Below is a small trained network, with its code and all its weights. Each question gives an input and a target symbol and asks what happens when units are switched off, that is, made to give their printed mean instead of their output.

import numpy as np


def w(rows, s, z=0):
    codes = np.array(rows[::2]) - 128.0
    scale = np.full(codes.shape[1], s)
    scale[-1] = z or s
    return codes * scale


def norm(h):
    return h / np.sqrt((h * h).mean(-1, keepdims=True) + 1e-5)


def f(y):
    return np.maximum(y, 0)


def softmax(a):
    e = np.exp(a - a.max(-1, keepdims=True))
    return e / e.sum(-1, keepdims=True)


def log_softmax(a):
    a = a - a.max(-1, keepdims=True)
    return a - np.log(np.exp(a).sum(-1, keepdims=True))


def net(x, mask):
    ids = ['δεζθλξστω'.index(c) for c in x.split()]
    T = len(ids)
    res = E[ids] + P[:T]
    r = norm(res)
    for j in range(2):
        rows = slice(2 * j, 2 * j + 2)
        q, k, v = (r @ M[0][rows].T for M in (Q, K, V))
        z = softmax(np.where(np.tri(T) > 0, q @ k.T / 2**0.5, -1e9)) @ v
        o = O[0][rows]
        res = res + np.where(mask[j], z, o[:, -1]) @ o[:, :-1]
    y = f(norm(res) @ A[0][:, :-1].T + A[0][:, -1])
    res = res + np.where(mask[2:10], y, B[0][:, -1]) @ B[0][:, :-1]
    return log_softmax(norm(res)[-1] @ U[:, :-1].T + U[:, -1])


Q, K, V, O, A, B = {}, {}, {}, {}, {}, {}
E = w([
[8,73,141],'δ',
[42,116,2],'ε',
[76,192,130],'ζ',
[61,177,148],'θ',
[8,100,109],'λ',
[24,45,50],'ξ',
[86,149,117],'σ',
[77,117,69],'τ',
[71,89,125],'ω',
],0.0075)
P = w([
[201,104,165],'0',
[64,117,161],'1',
[150,164,133],'2',
[57,126,175],'3',
[174,31,39],'4',
[12,164,163],'5',
[125,113,185],'6',
[29,182,151],'7',
[157,132,149],'8',
[28,187,150],'9',
[140,87,99],'10',
],0.011)
Q[0] = w([
[250,108,139],'H0',
[108,83,179],'H0',
[77,202,180],'H1',
[206,143,148],'H1',
],0.014)
K[0] = w([
[2,146,157],'H0',
[194,99,72],'H0',
[188,12,190],'H1',
[49,148,25],'H1',
],0.0089)
V[0] = w([
[178,138,96],'H0',
[97,128,11],'H0',
[171,220,201],'H1',
[137,130,14],'H1',
],0.013)
O[0] = w([
[151,169,190,136],'H0',
[194,97,140,137],'H0',
[160,121,253,63],'H1',
[182,189,83,3],'H1',
],0.016,0.0053)
A[0] = w([
[194,92,252,177],'N0',
[177,105,143,136],'N1',
[163,82,119,71],'N2',
[147,81,236,239],'N3',
[90,51,175,90],'N4',
[111,91,175,255],'N5',
[65,78,187,144],'N6',
[106,179,47,219],'N7',
],0.012,0.003)
B[0] = w([
[255,146,202,187],'N0',
[150,103,124,139],'N1',
[50,247,206,146],'N2',
[234,176,121,212],'N3',
[161,84,133,230],'N4',
[207,83,110,221],'N5',
[155,117,94,255],'N6',
[204,115,157,238],'N7',
],0.0079,0.0074)
U = w([
[1,80,166,115],'δ',
[127,163,70,97],'ε',
[131,134,237,107],'ζ',
[113,125,233,119],'θ',
[42,202,98,253],'λ',
[96,99,107,118],'ξ',
[138,156,221,104],'σ',
[219,167,82,113],'τ',
[61,43,112,109],'ω',
],0.0099,0.0055)

Each question gives the input, a string of symbols that net reads in full, and the target symbol t.
The units are the heads (2 rows each of Q, K, V and O) and the neurons (one row each of A and B). Each row of codes is followed by its name. A weight is (code - 128) times the scale printed after its matrix; where a second scale follows, it is the last column's (O, A, B and U).
mask holds one flag per unit, heads first, then neurons. A switched-off unit (its flag False) gives its mean, the last column of its rows in O or B, instead of its output. The means were averaged over made-up inputs and are rounded, as every weight is.
A unit's drop is (log p(t) with every unit on - log p(t) with that unit switched off) / (log p(t) with every unit on - log p(t) with every unit switched off).
The circuit of an input: a set's keep is (log p(t) with only the set's units on - log p(t) with every unit switched off) / (log p(t) with every unit on - log p(t) with every unit switched off). Starting from all 10 units, units are removed one at a time, each time the one whose removal leaves the highest keep (on an exact tie, the one counted first), for as long as the keep stays at least 0.8.
units of the circuit, in order: the units of the circuit, biggest drop first
top k neurons: the k neurons with the biggest drops, biggest first
heads that matter: for each layer, one digit per head in row order, 1 if its drop is at least 0.15 and else 0, layers parted by /
drop of u: that unit's drop, to one decimal
input τ λ λ τ ξ ξ τ ζ τ τ, target λ: heads that matter : 01
input ω τ ε ε σ σ δ ξ λ τ, target δ: heads that matter : 00
input τ τ ξ ε, target λ: units of the circuit, in order : (H1; H0; N5)
input τ ω ξ ε ω θ ω λ, target λ: units of the circuit, in order : (H1; H0)
input τ ξ ζ τ, target λ: units of the circuit, in order : (H1; H0; N5; N3)
input ω λ τ, target ω: top neuron : (N3)
input ε λ ω ω, target τ: units of the circuit, in order : (H0; H1)
input τ ε τ ω, target λ: heads that matter : 11
input τ λ λ λ τ ω τ σ, target λ: units of the circuit, in order : (H1; N5)
input λ σ θ, target λ: units of the circuit, in order : (H0; N5)
input τ ζ θ τ λ τ δ θ σ δ, target λ: units of the circuit, in order : (H1; H0)
input ε ζ ε ξ λ τ τ τ δ, target τ: top 2 neurons : (N2; N4)
input τ τ τ θ λ θ ξ ζ δ, target τ: top 2 neurons : (N7; N2)
input ω λ τ ε σ ε λ τ ε θ, target δ: units of the circuit, in order : (N0)
input τ ω τ δ ζ λ τ θ, target λ: drop of H1 : 0.3
input τ δ θ λ, target λ: drop of H0 : 0.2
input λ ω ε δ λ ω σ λ ω θ ζ, target ω: drop of H1 : 0.1
